Below is a small trained network, with its code and all its weights. Each question gives an input and a class and asks what happens when units are switched off, that is, made to give their printed mean instead of their output.

import numpy as np


def w(rows, s, z=0):
    codes = np.array(rows[::2]) - 128.0
    scale = np.full(codes.shape[1], s)
    scale[-1] = z or s
    return codes * scale


def f(y):
    return y / 2 * (1 + np.tanh(0.7978845608 * (y + 0.044715 * y**3)))


def log_softmax(a):
    a = a - a.max(-1, keepdims=True)
    return a - np.log(np.exp(a).sum(-1, keepdims=True))


def net(x, mask):
    res = np.array(x, float).reshape(1, 6) / 4 @ E
    y = f(res @ A[0][:, :-1].T + A[0][:, -1])
    res = res + np.where(mask, y, B[0][:, -1]) @ B[0][:, :-1]
    return log_softmax(res[-1] @ U[:, :-1].T + U[:, -1])


A, B = {}, {}
E = w([
[130,160,196,67],'x0',
[154,255,100,160],'x1',
[100,153,81,97],'x2',
[134,157,136,113],'x3',
[97,173,138,177],'x4',
[114,82,178,112],'x5',
],0.0079)
A[0] = w([
[106,147,56,154,194],'n0',
[125,103,88,101,104],'n1',
[128,96,156,76,4],'n2',
[105,70,184,161,138],'n3',
[158,101,164,109,131],'n4',
[160,125,90,153,3],'n5',
[138,106,91,152,147],'n6',
[85,118,143,121,1],'n7',
[96,122,207,100,151],'n8',
[79,112,140,100,214],'n9',
[167,99,130,111,1],'n10',
[179,161,97,83,118],'n11',
[131,151,55,47,158],'n12',
[151,141,115,117,23],'n13',
[78,122,187,161,94],'n14',
[210,110,7,88,165],'n15',
[164,146,154,88,189],'n16',
[186,163,94,100,6],'n17',
[107,121,110,89,128],'n18',
[111,115,113,95,55],'n19',
[136,146,222,91,187],'n20',
[142,69,147,113,100],'n21',
],0.012,0.002)
B[0] = w([
[74,219,178,6,210],'n0',
[160,138,150,38,149],'n1',
[175,130,88,57,189],'n2',
[224,145,125,117,245],'n3',
[106,44,109,234,189],'n4',
[60,133,165,120,131],'n5',
[157,159,203,141,157],'n6',
[144,7,68,127,125],'n7',
[115,139,54,191,233],'n8',
[191,49,207,155,191],'n9',
[123,152,46,125,137],'n10',
[96,100,149,146,167],'n11',
[156,9,185,79,188],'n12',
[181,113,98,74,116],'n13',
[68,215,203,193,169],'n14',
[173,50,214,137,223],'n15',
[157,58,119,213,178],'n16',
[137,46,90,132,153],'n17',
[184,115,179,61,144],'n18',
[71,3,112,51,131],'n19',
[158,102,45,211,252],'n20',
[219,132,9,137,223],'n21',
],0.0047,0.0045)
U = w([
[197,102,62,71,209],'0',
[133,100,106,154,135],'1',
[58,7,69,1,104],'2',
[187,113,191,25,132],'3',
[92,50,139,108,252],'4',
[189,221,117,92,38],'5',
[125,119,144,96,164],'6',
[102,175,2,62,111],'7',
],0.0097,0.002)

Each question gives the input, the list of numbers given to net, and the class t.
The units are the neurons (one row each of A and B). Each row of codes is followed by its name. A weight is (code - 128) times the scale printed after its matrix; where a second scale follows, it is the last column's (A, B and U).
mask holds one flag per neuron, in row order. A switched-off neuron (its flag False) gives its mean, the last column of its row in B, instead of its output. The means were averaged over made-up inputs and are rounded, as every weight is.
A unit's drop is (log p(t) with every unit on - log p(t) with that unit switched off) / (log p(t) with every unit on - log p(t) with every unit switched off).
The circuit of an input: a set's keep is (log p(t) with only the set's units on - log p(t) with every unit switched off) / (log p(t) with every unit on - log p(t) with every unit switched off). Starting from the 12 units with the biggest drops (on a tie, the unit counted first), units are removed one at a time, each time the one whose removal leaves the highest keep (on an exact tie, the one counted first), for as long as the keep stays at least 0.8.
units of the circuit, in order: the units of the circuit, biggest drop first
unit that matters most: the unit with the biggest drop
k most important neurons: the k neurons with the biggest drops, biggest first
drop of u: that unit's drop, to one decimal
input [-8,-5,-1,-6,-2,7], class 0: units of the circuit, in order : (n21; n3)
input [-1,3,2,-1,-8,-6], class 3: unit that matters most : n15
input [-2,-2,-7,6,-8,7], class 0: 2 most important neurons : (n21; n3)
input [6,4,4,-7,-7,-6], class 3: units of the circuit, in order : (n15; n12)
input [-2,8,7,1,-8,3], class 3: units of the circuit, in order : (n15; n12; n20)
input [0,8,7,-4,-8,-8], class 3: 3 most important neurons : (n15; n12; n0)
input [-3,0,7,-3,-2,-4], class 2: 3 most important neurons : (n12; n3; n14)
input [3,8,6,5,-4,-3], class 3: 2 most important neurons : (n12; n15)
input [-7,-6,-6,-5,-4,6], class 0: 2 most important neurons : (n21; n3)
input [6,8,5,-6,-2,-7], class 3: 2 most important neurons : (n12; n15)
input [-1,-7,-7,0,-2,-2], class 0: drop of n3 : 0.3
input [6,8,6,-2,0,-6], class 3: drop of n12 : 0.5
input [-6,5,3,-4,-2,8], class 3: drop of n3 : -0.1
input [5,-6,-5,-3,-8,-7], class 0: unit that matters most : n21
input [3,0,-6,7,-3,7], class 0: drop of n4 : -0.1
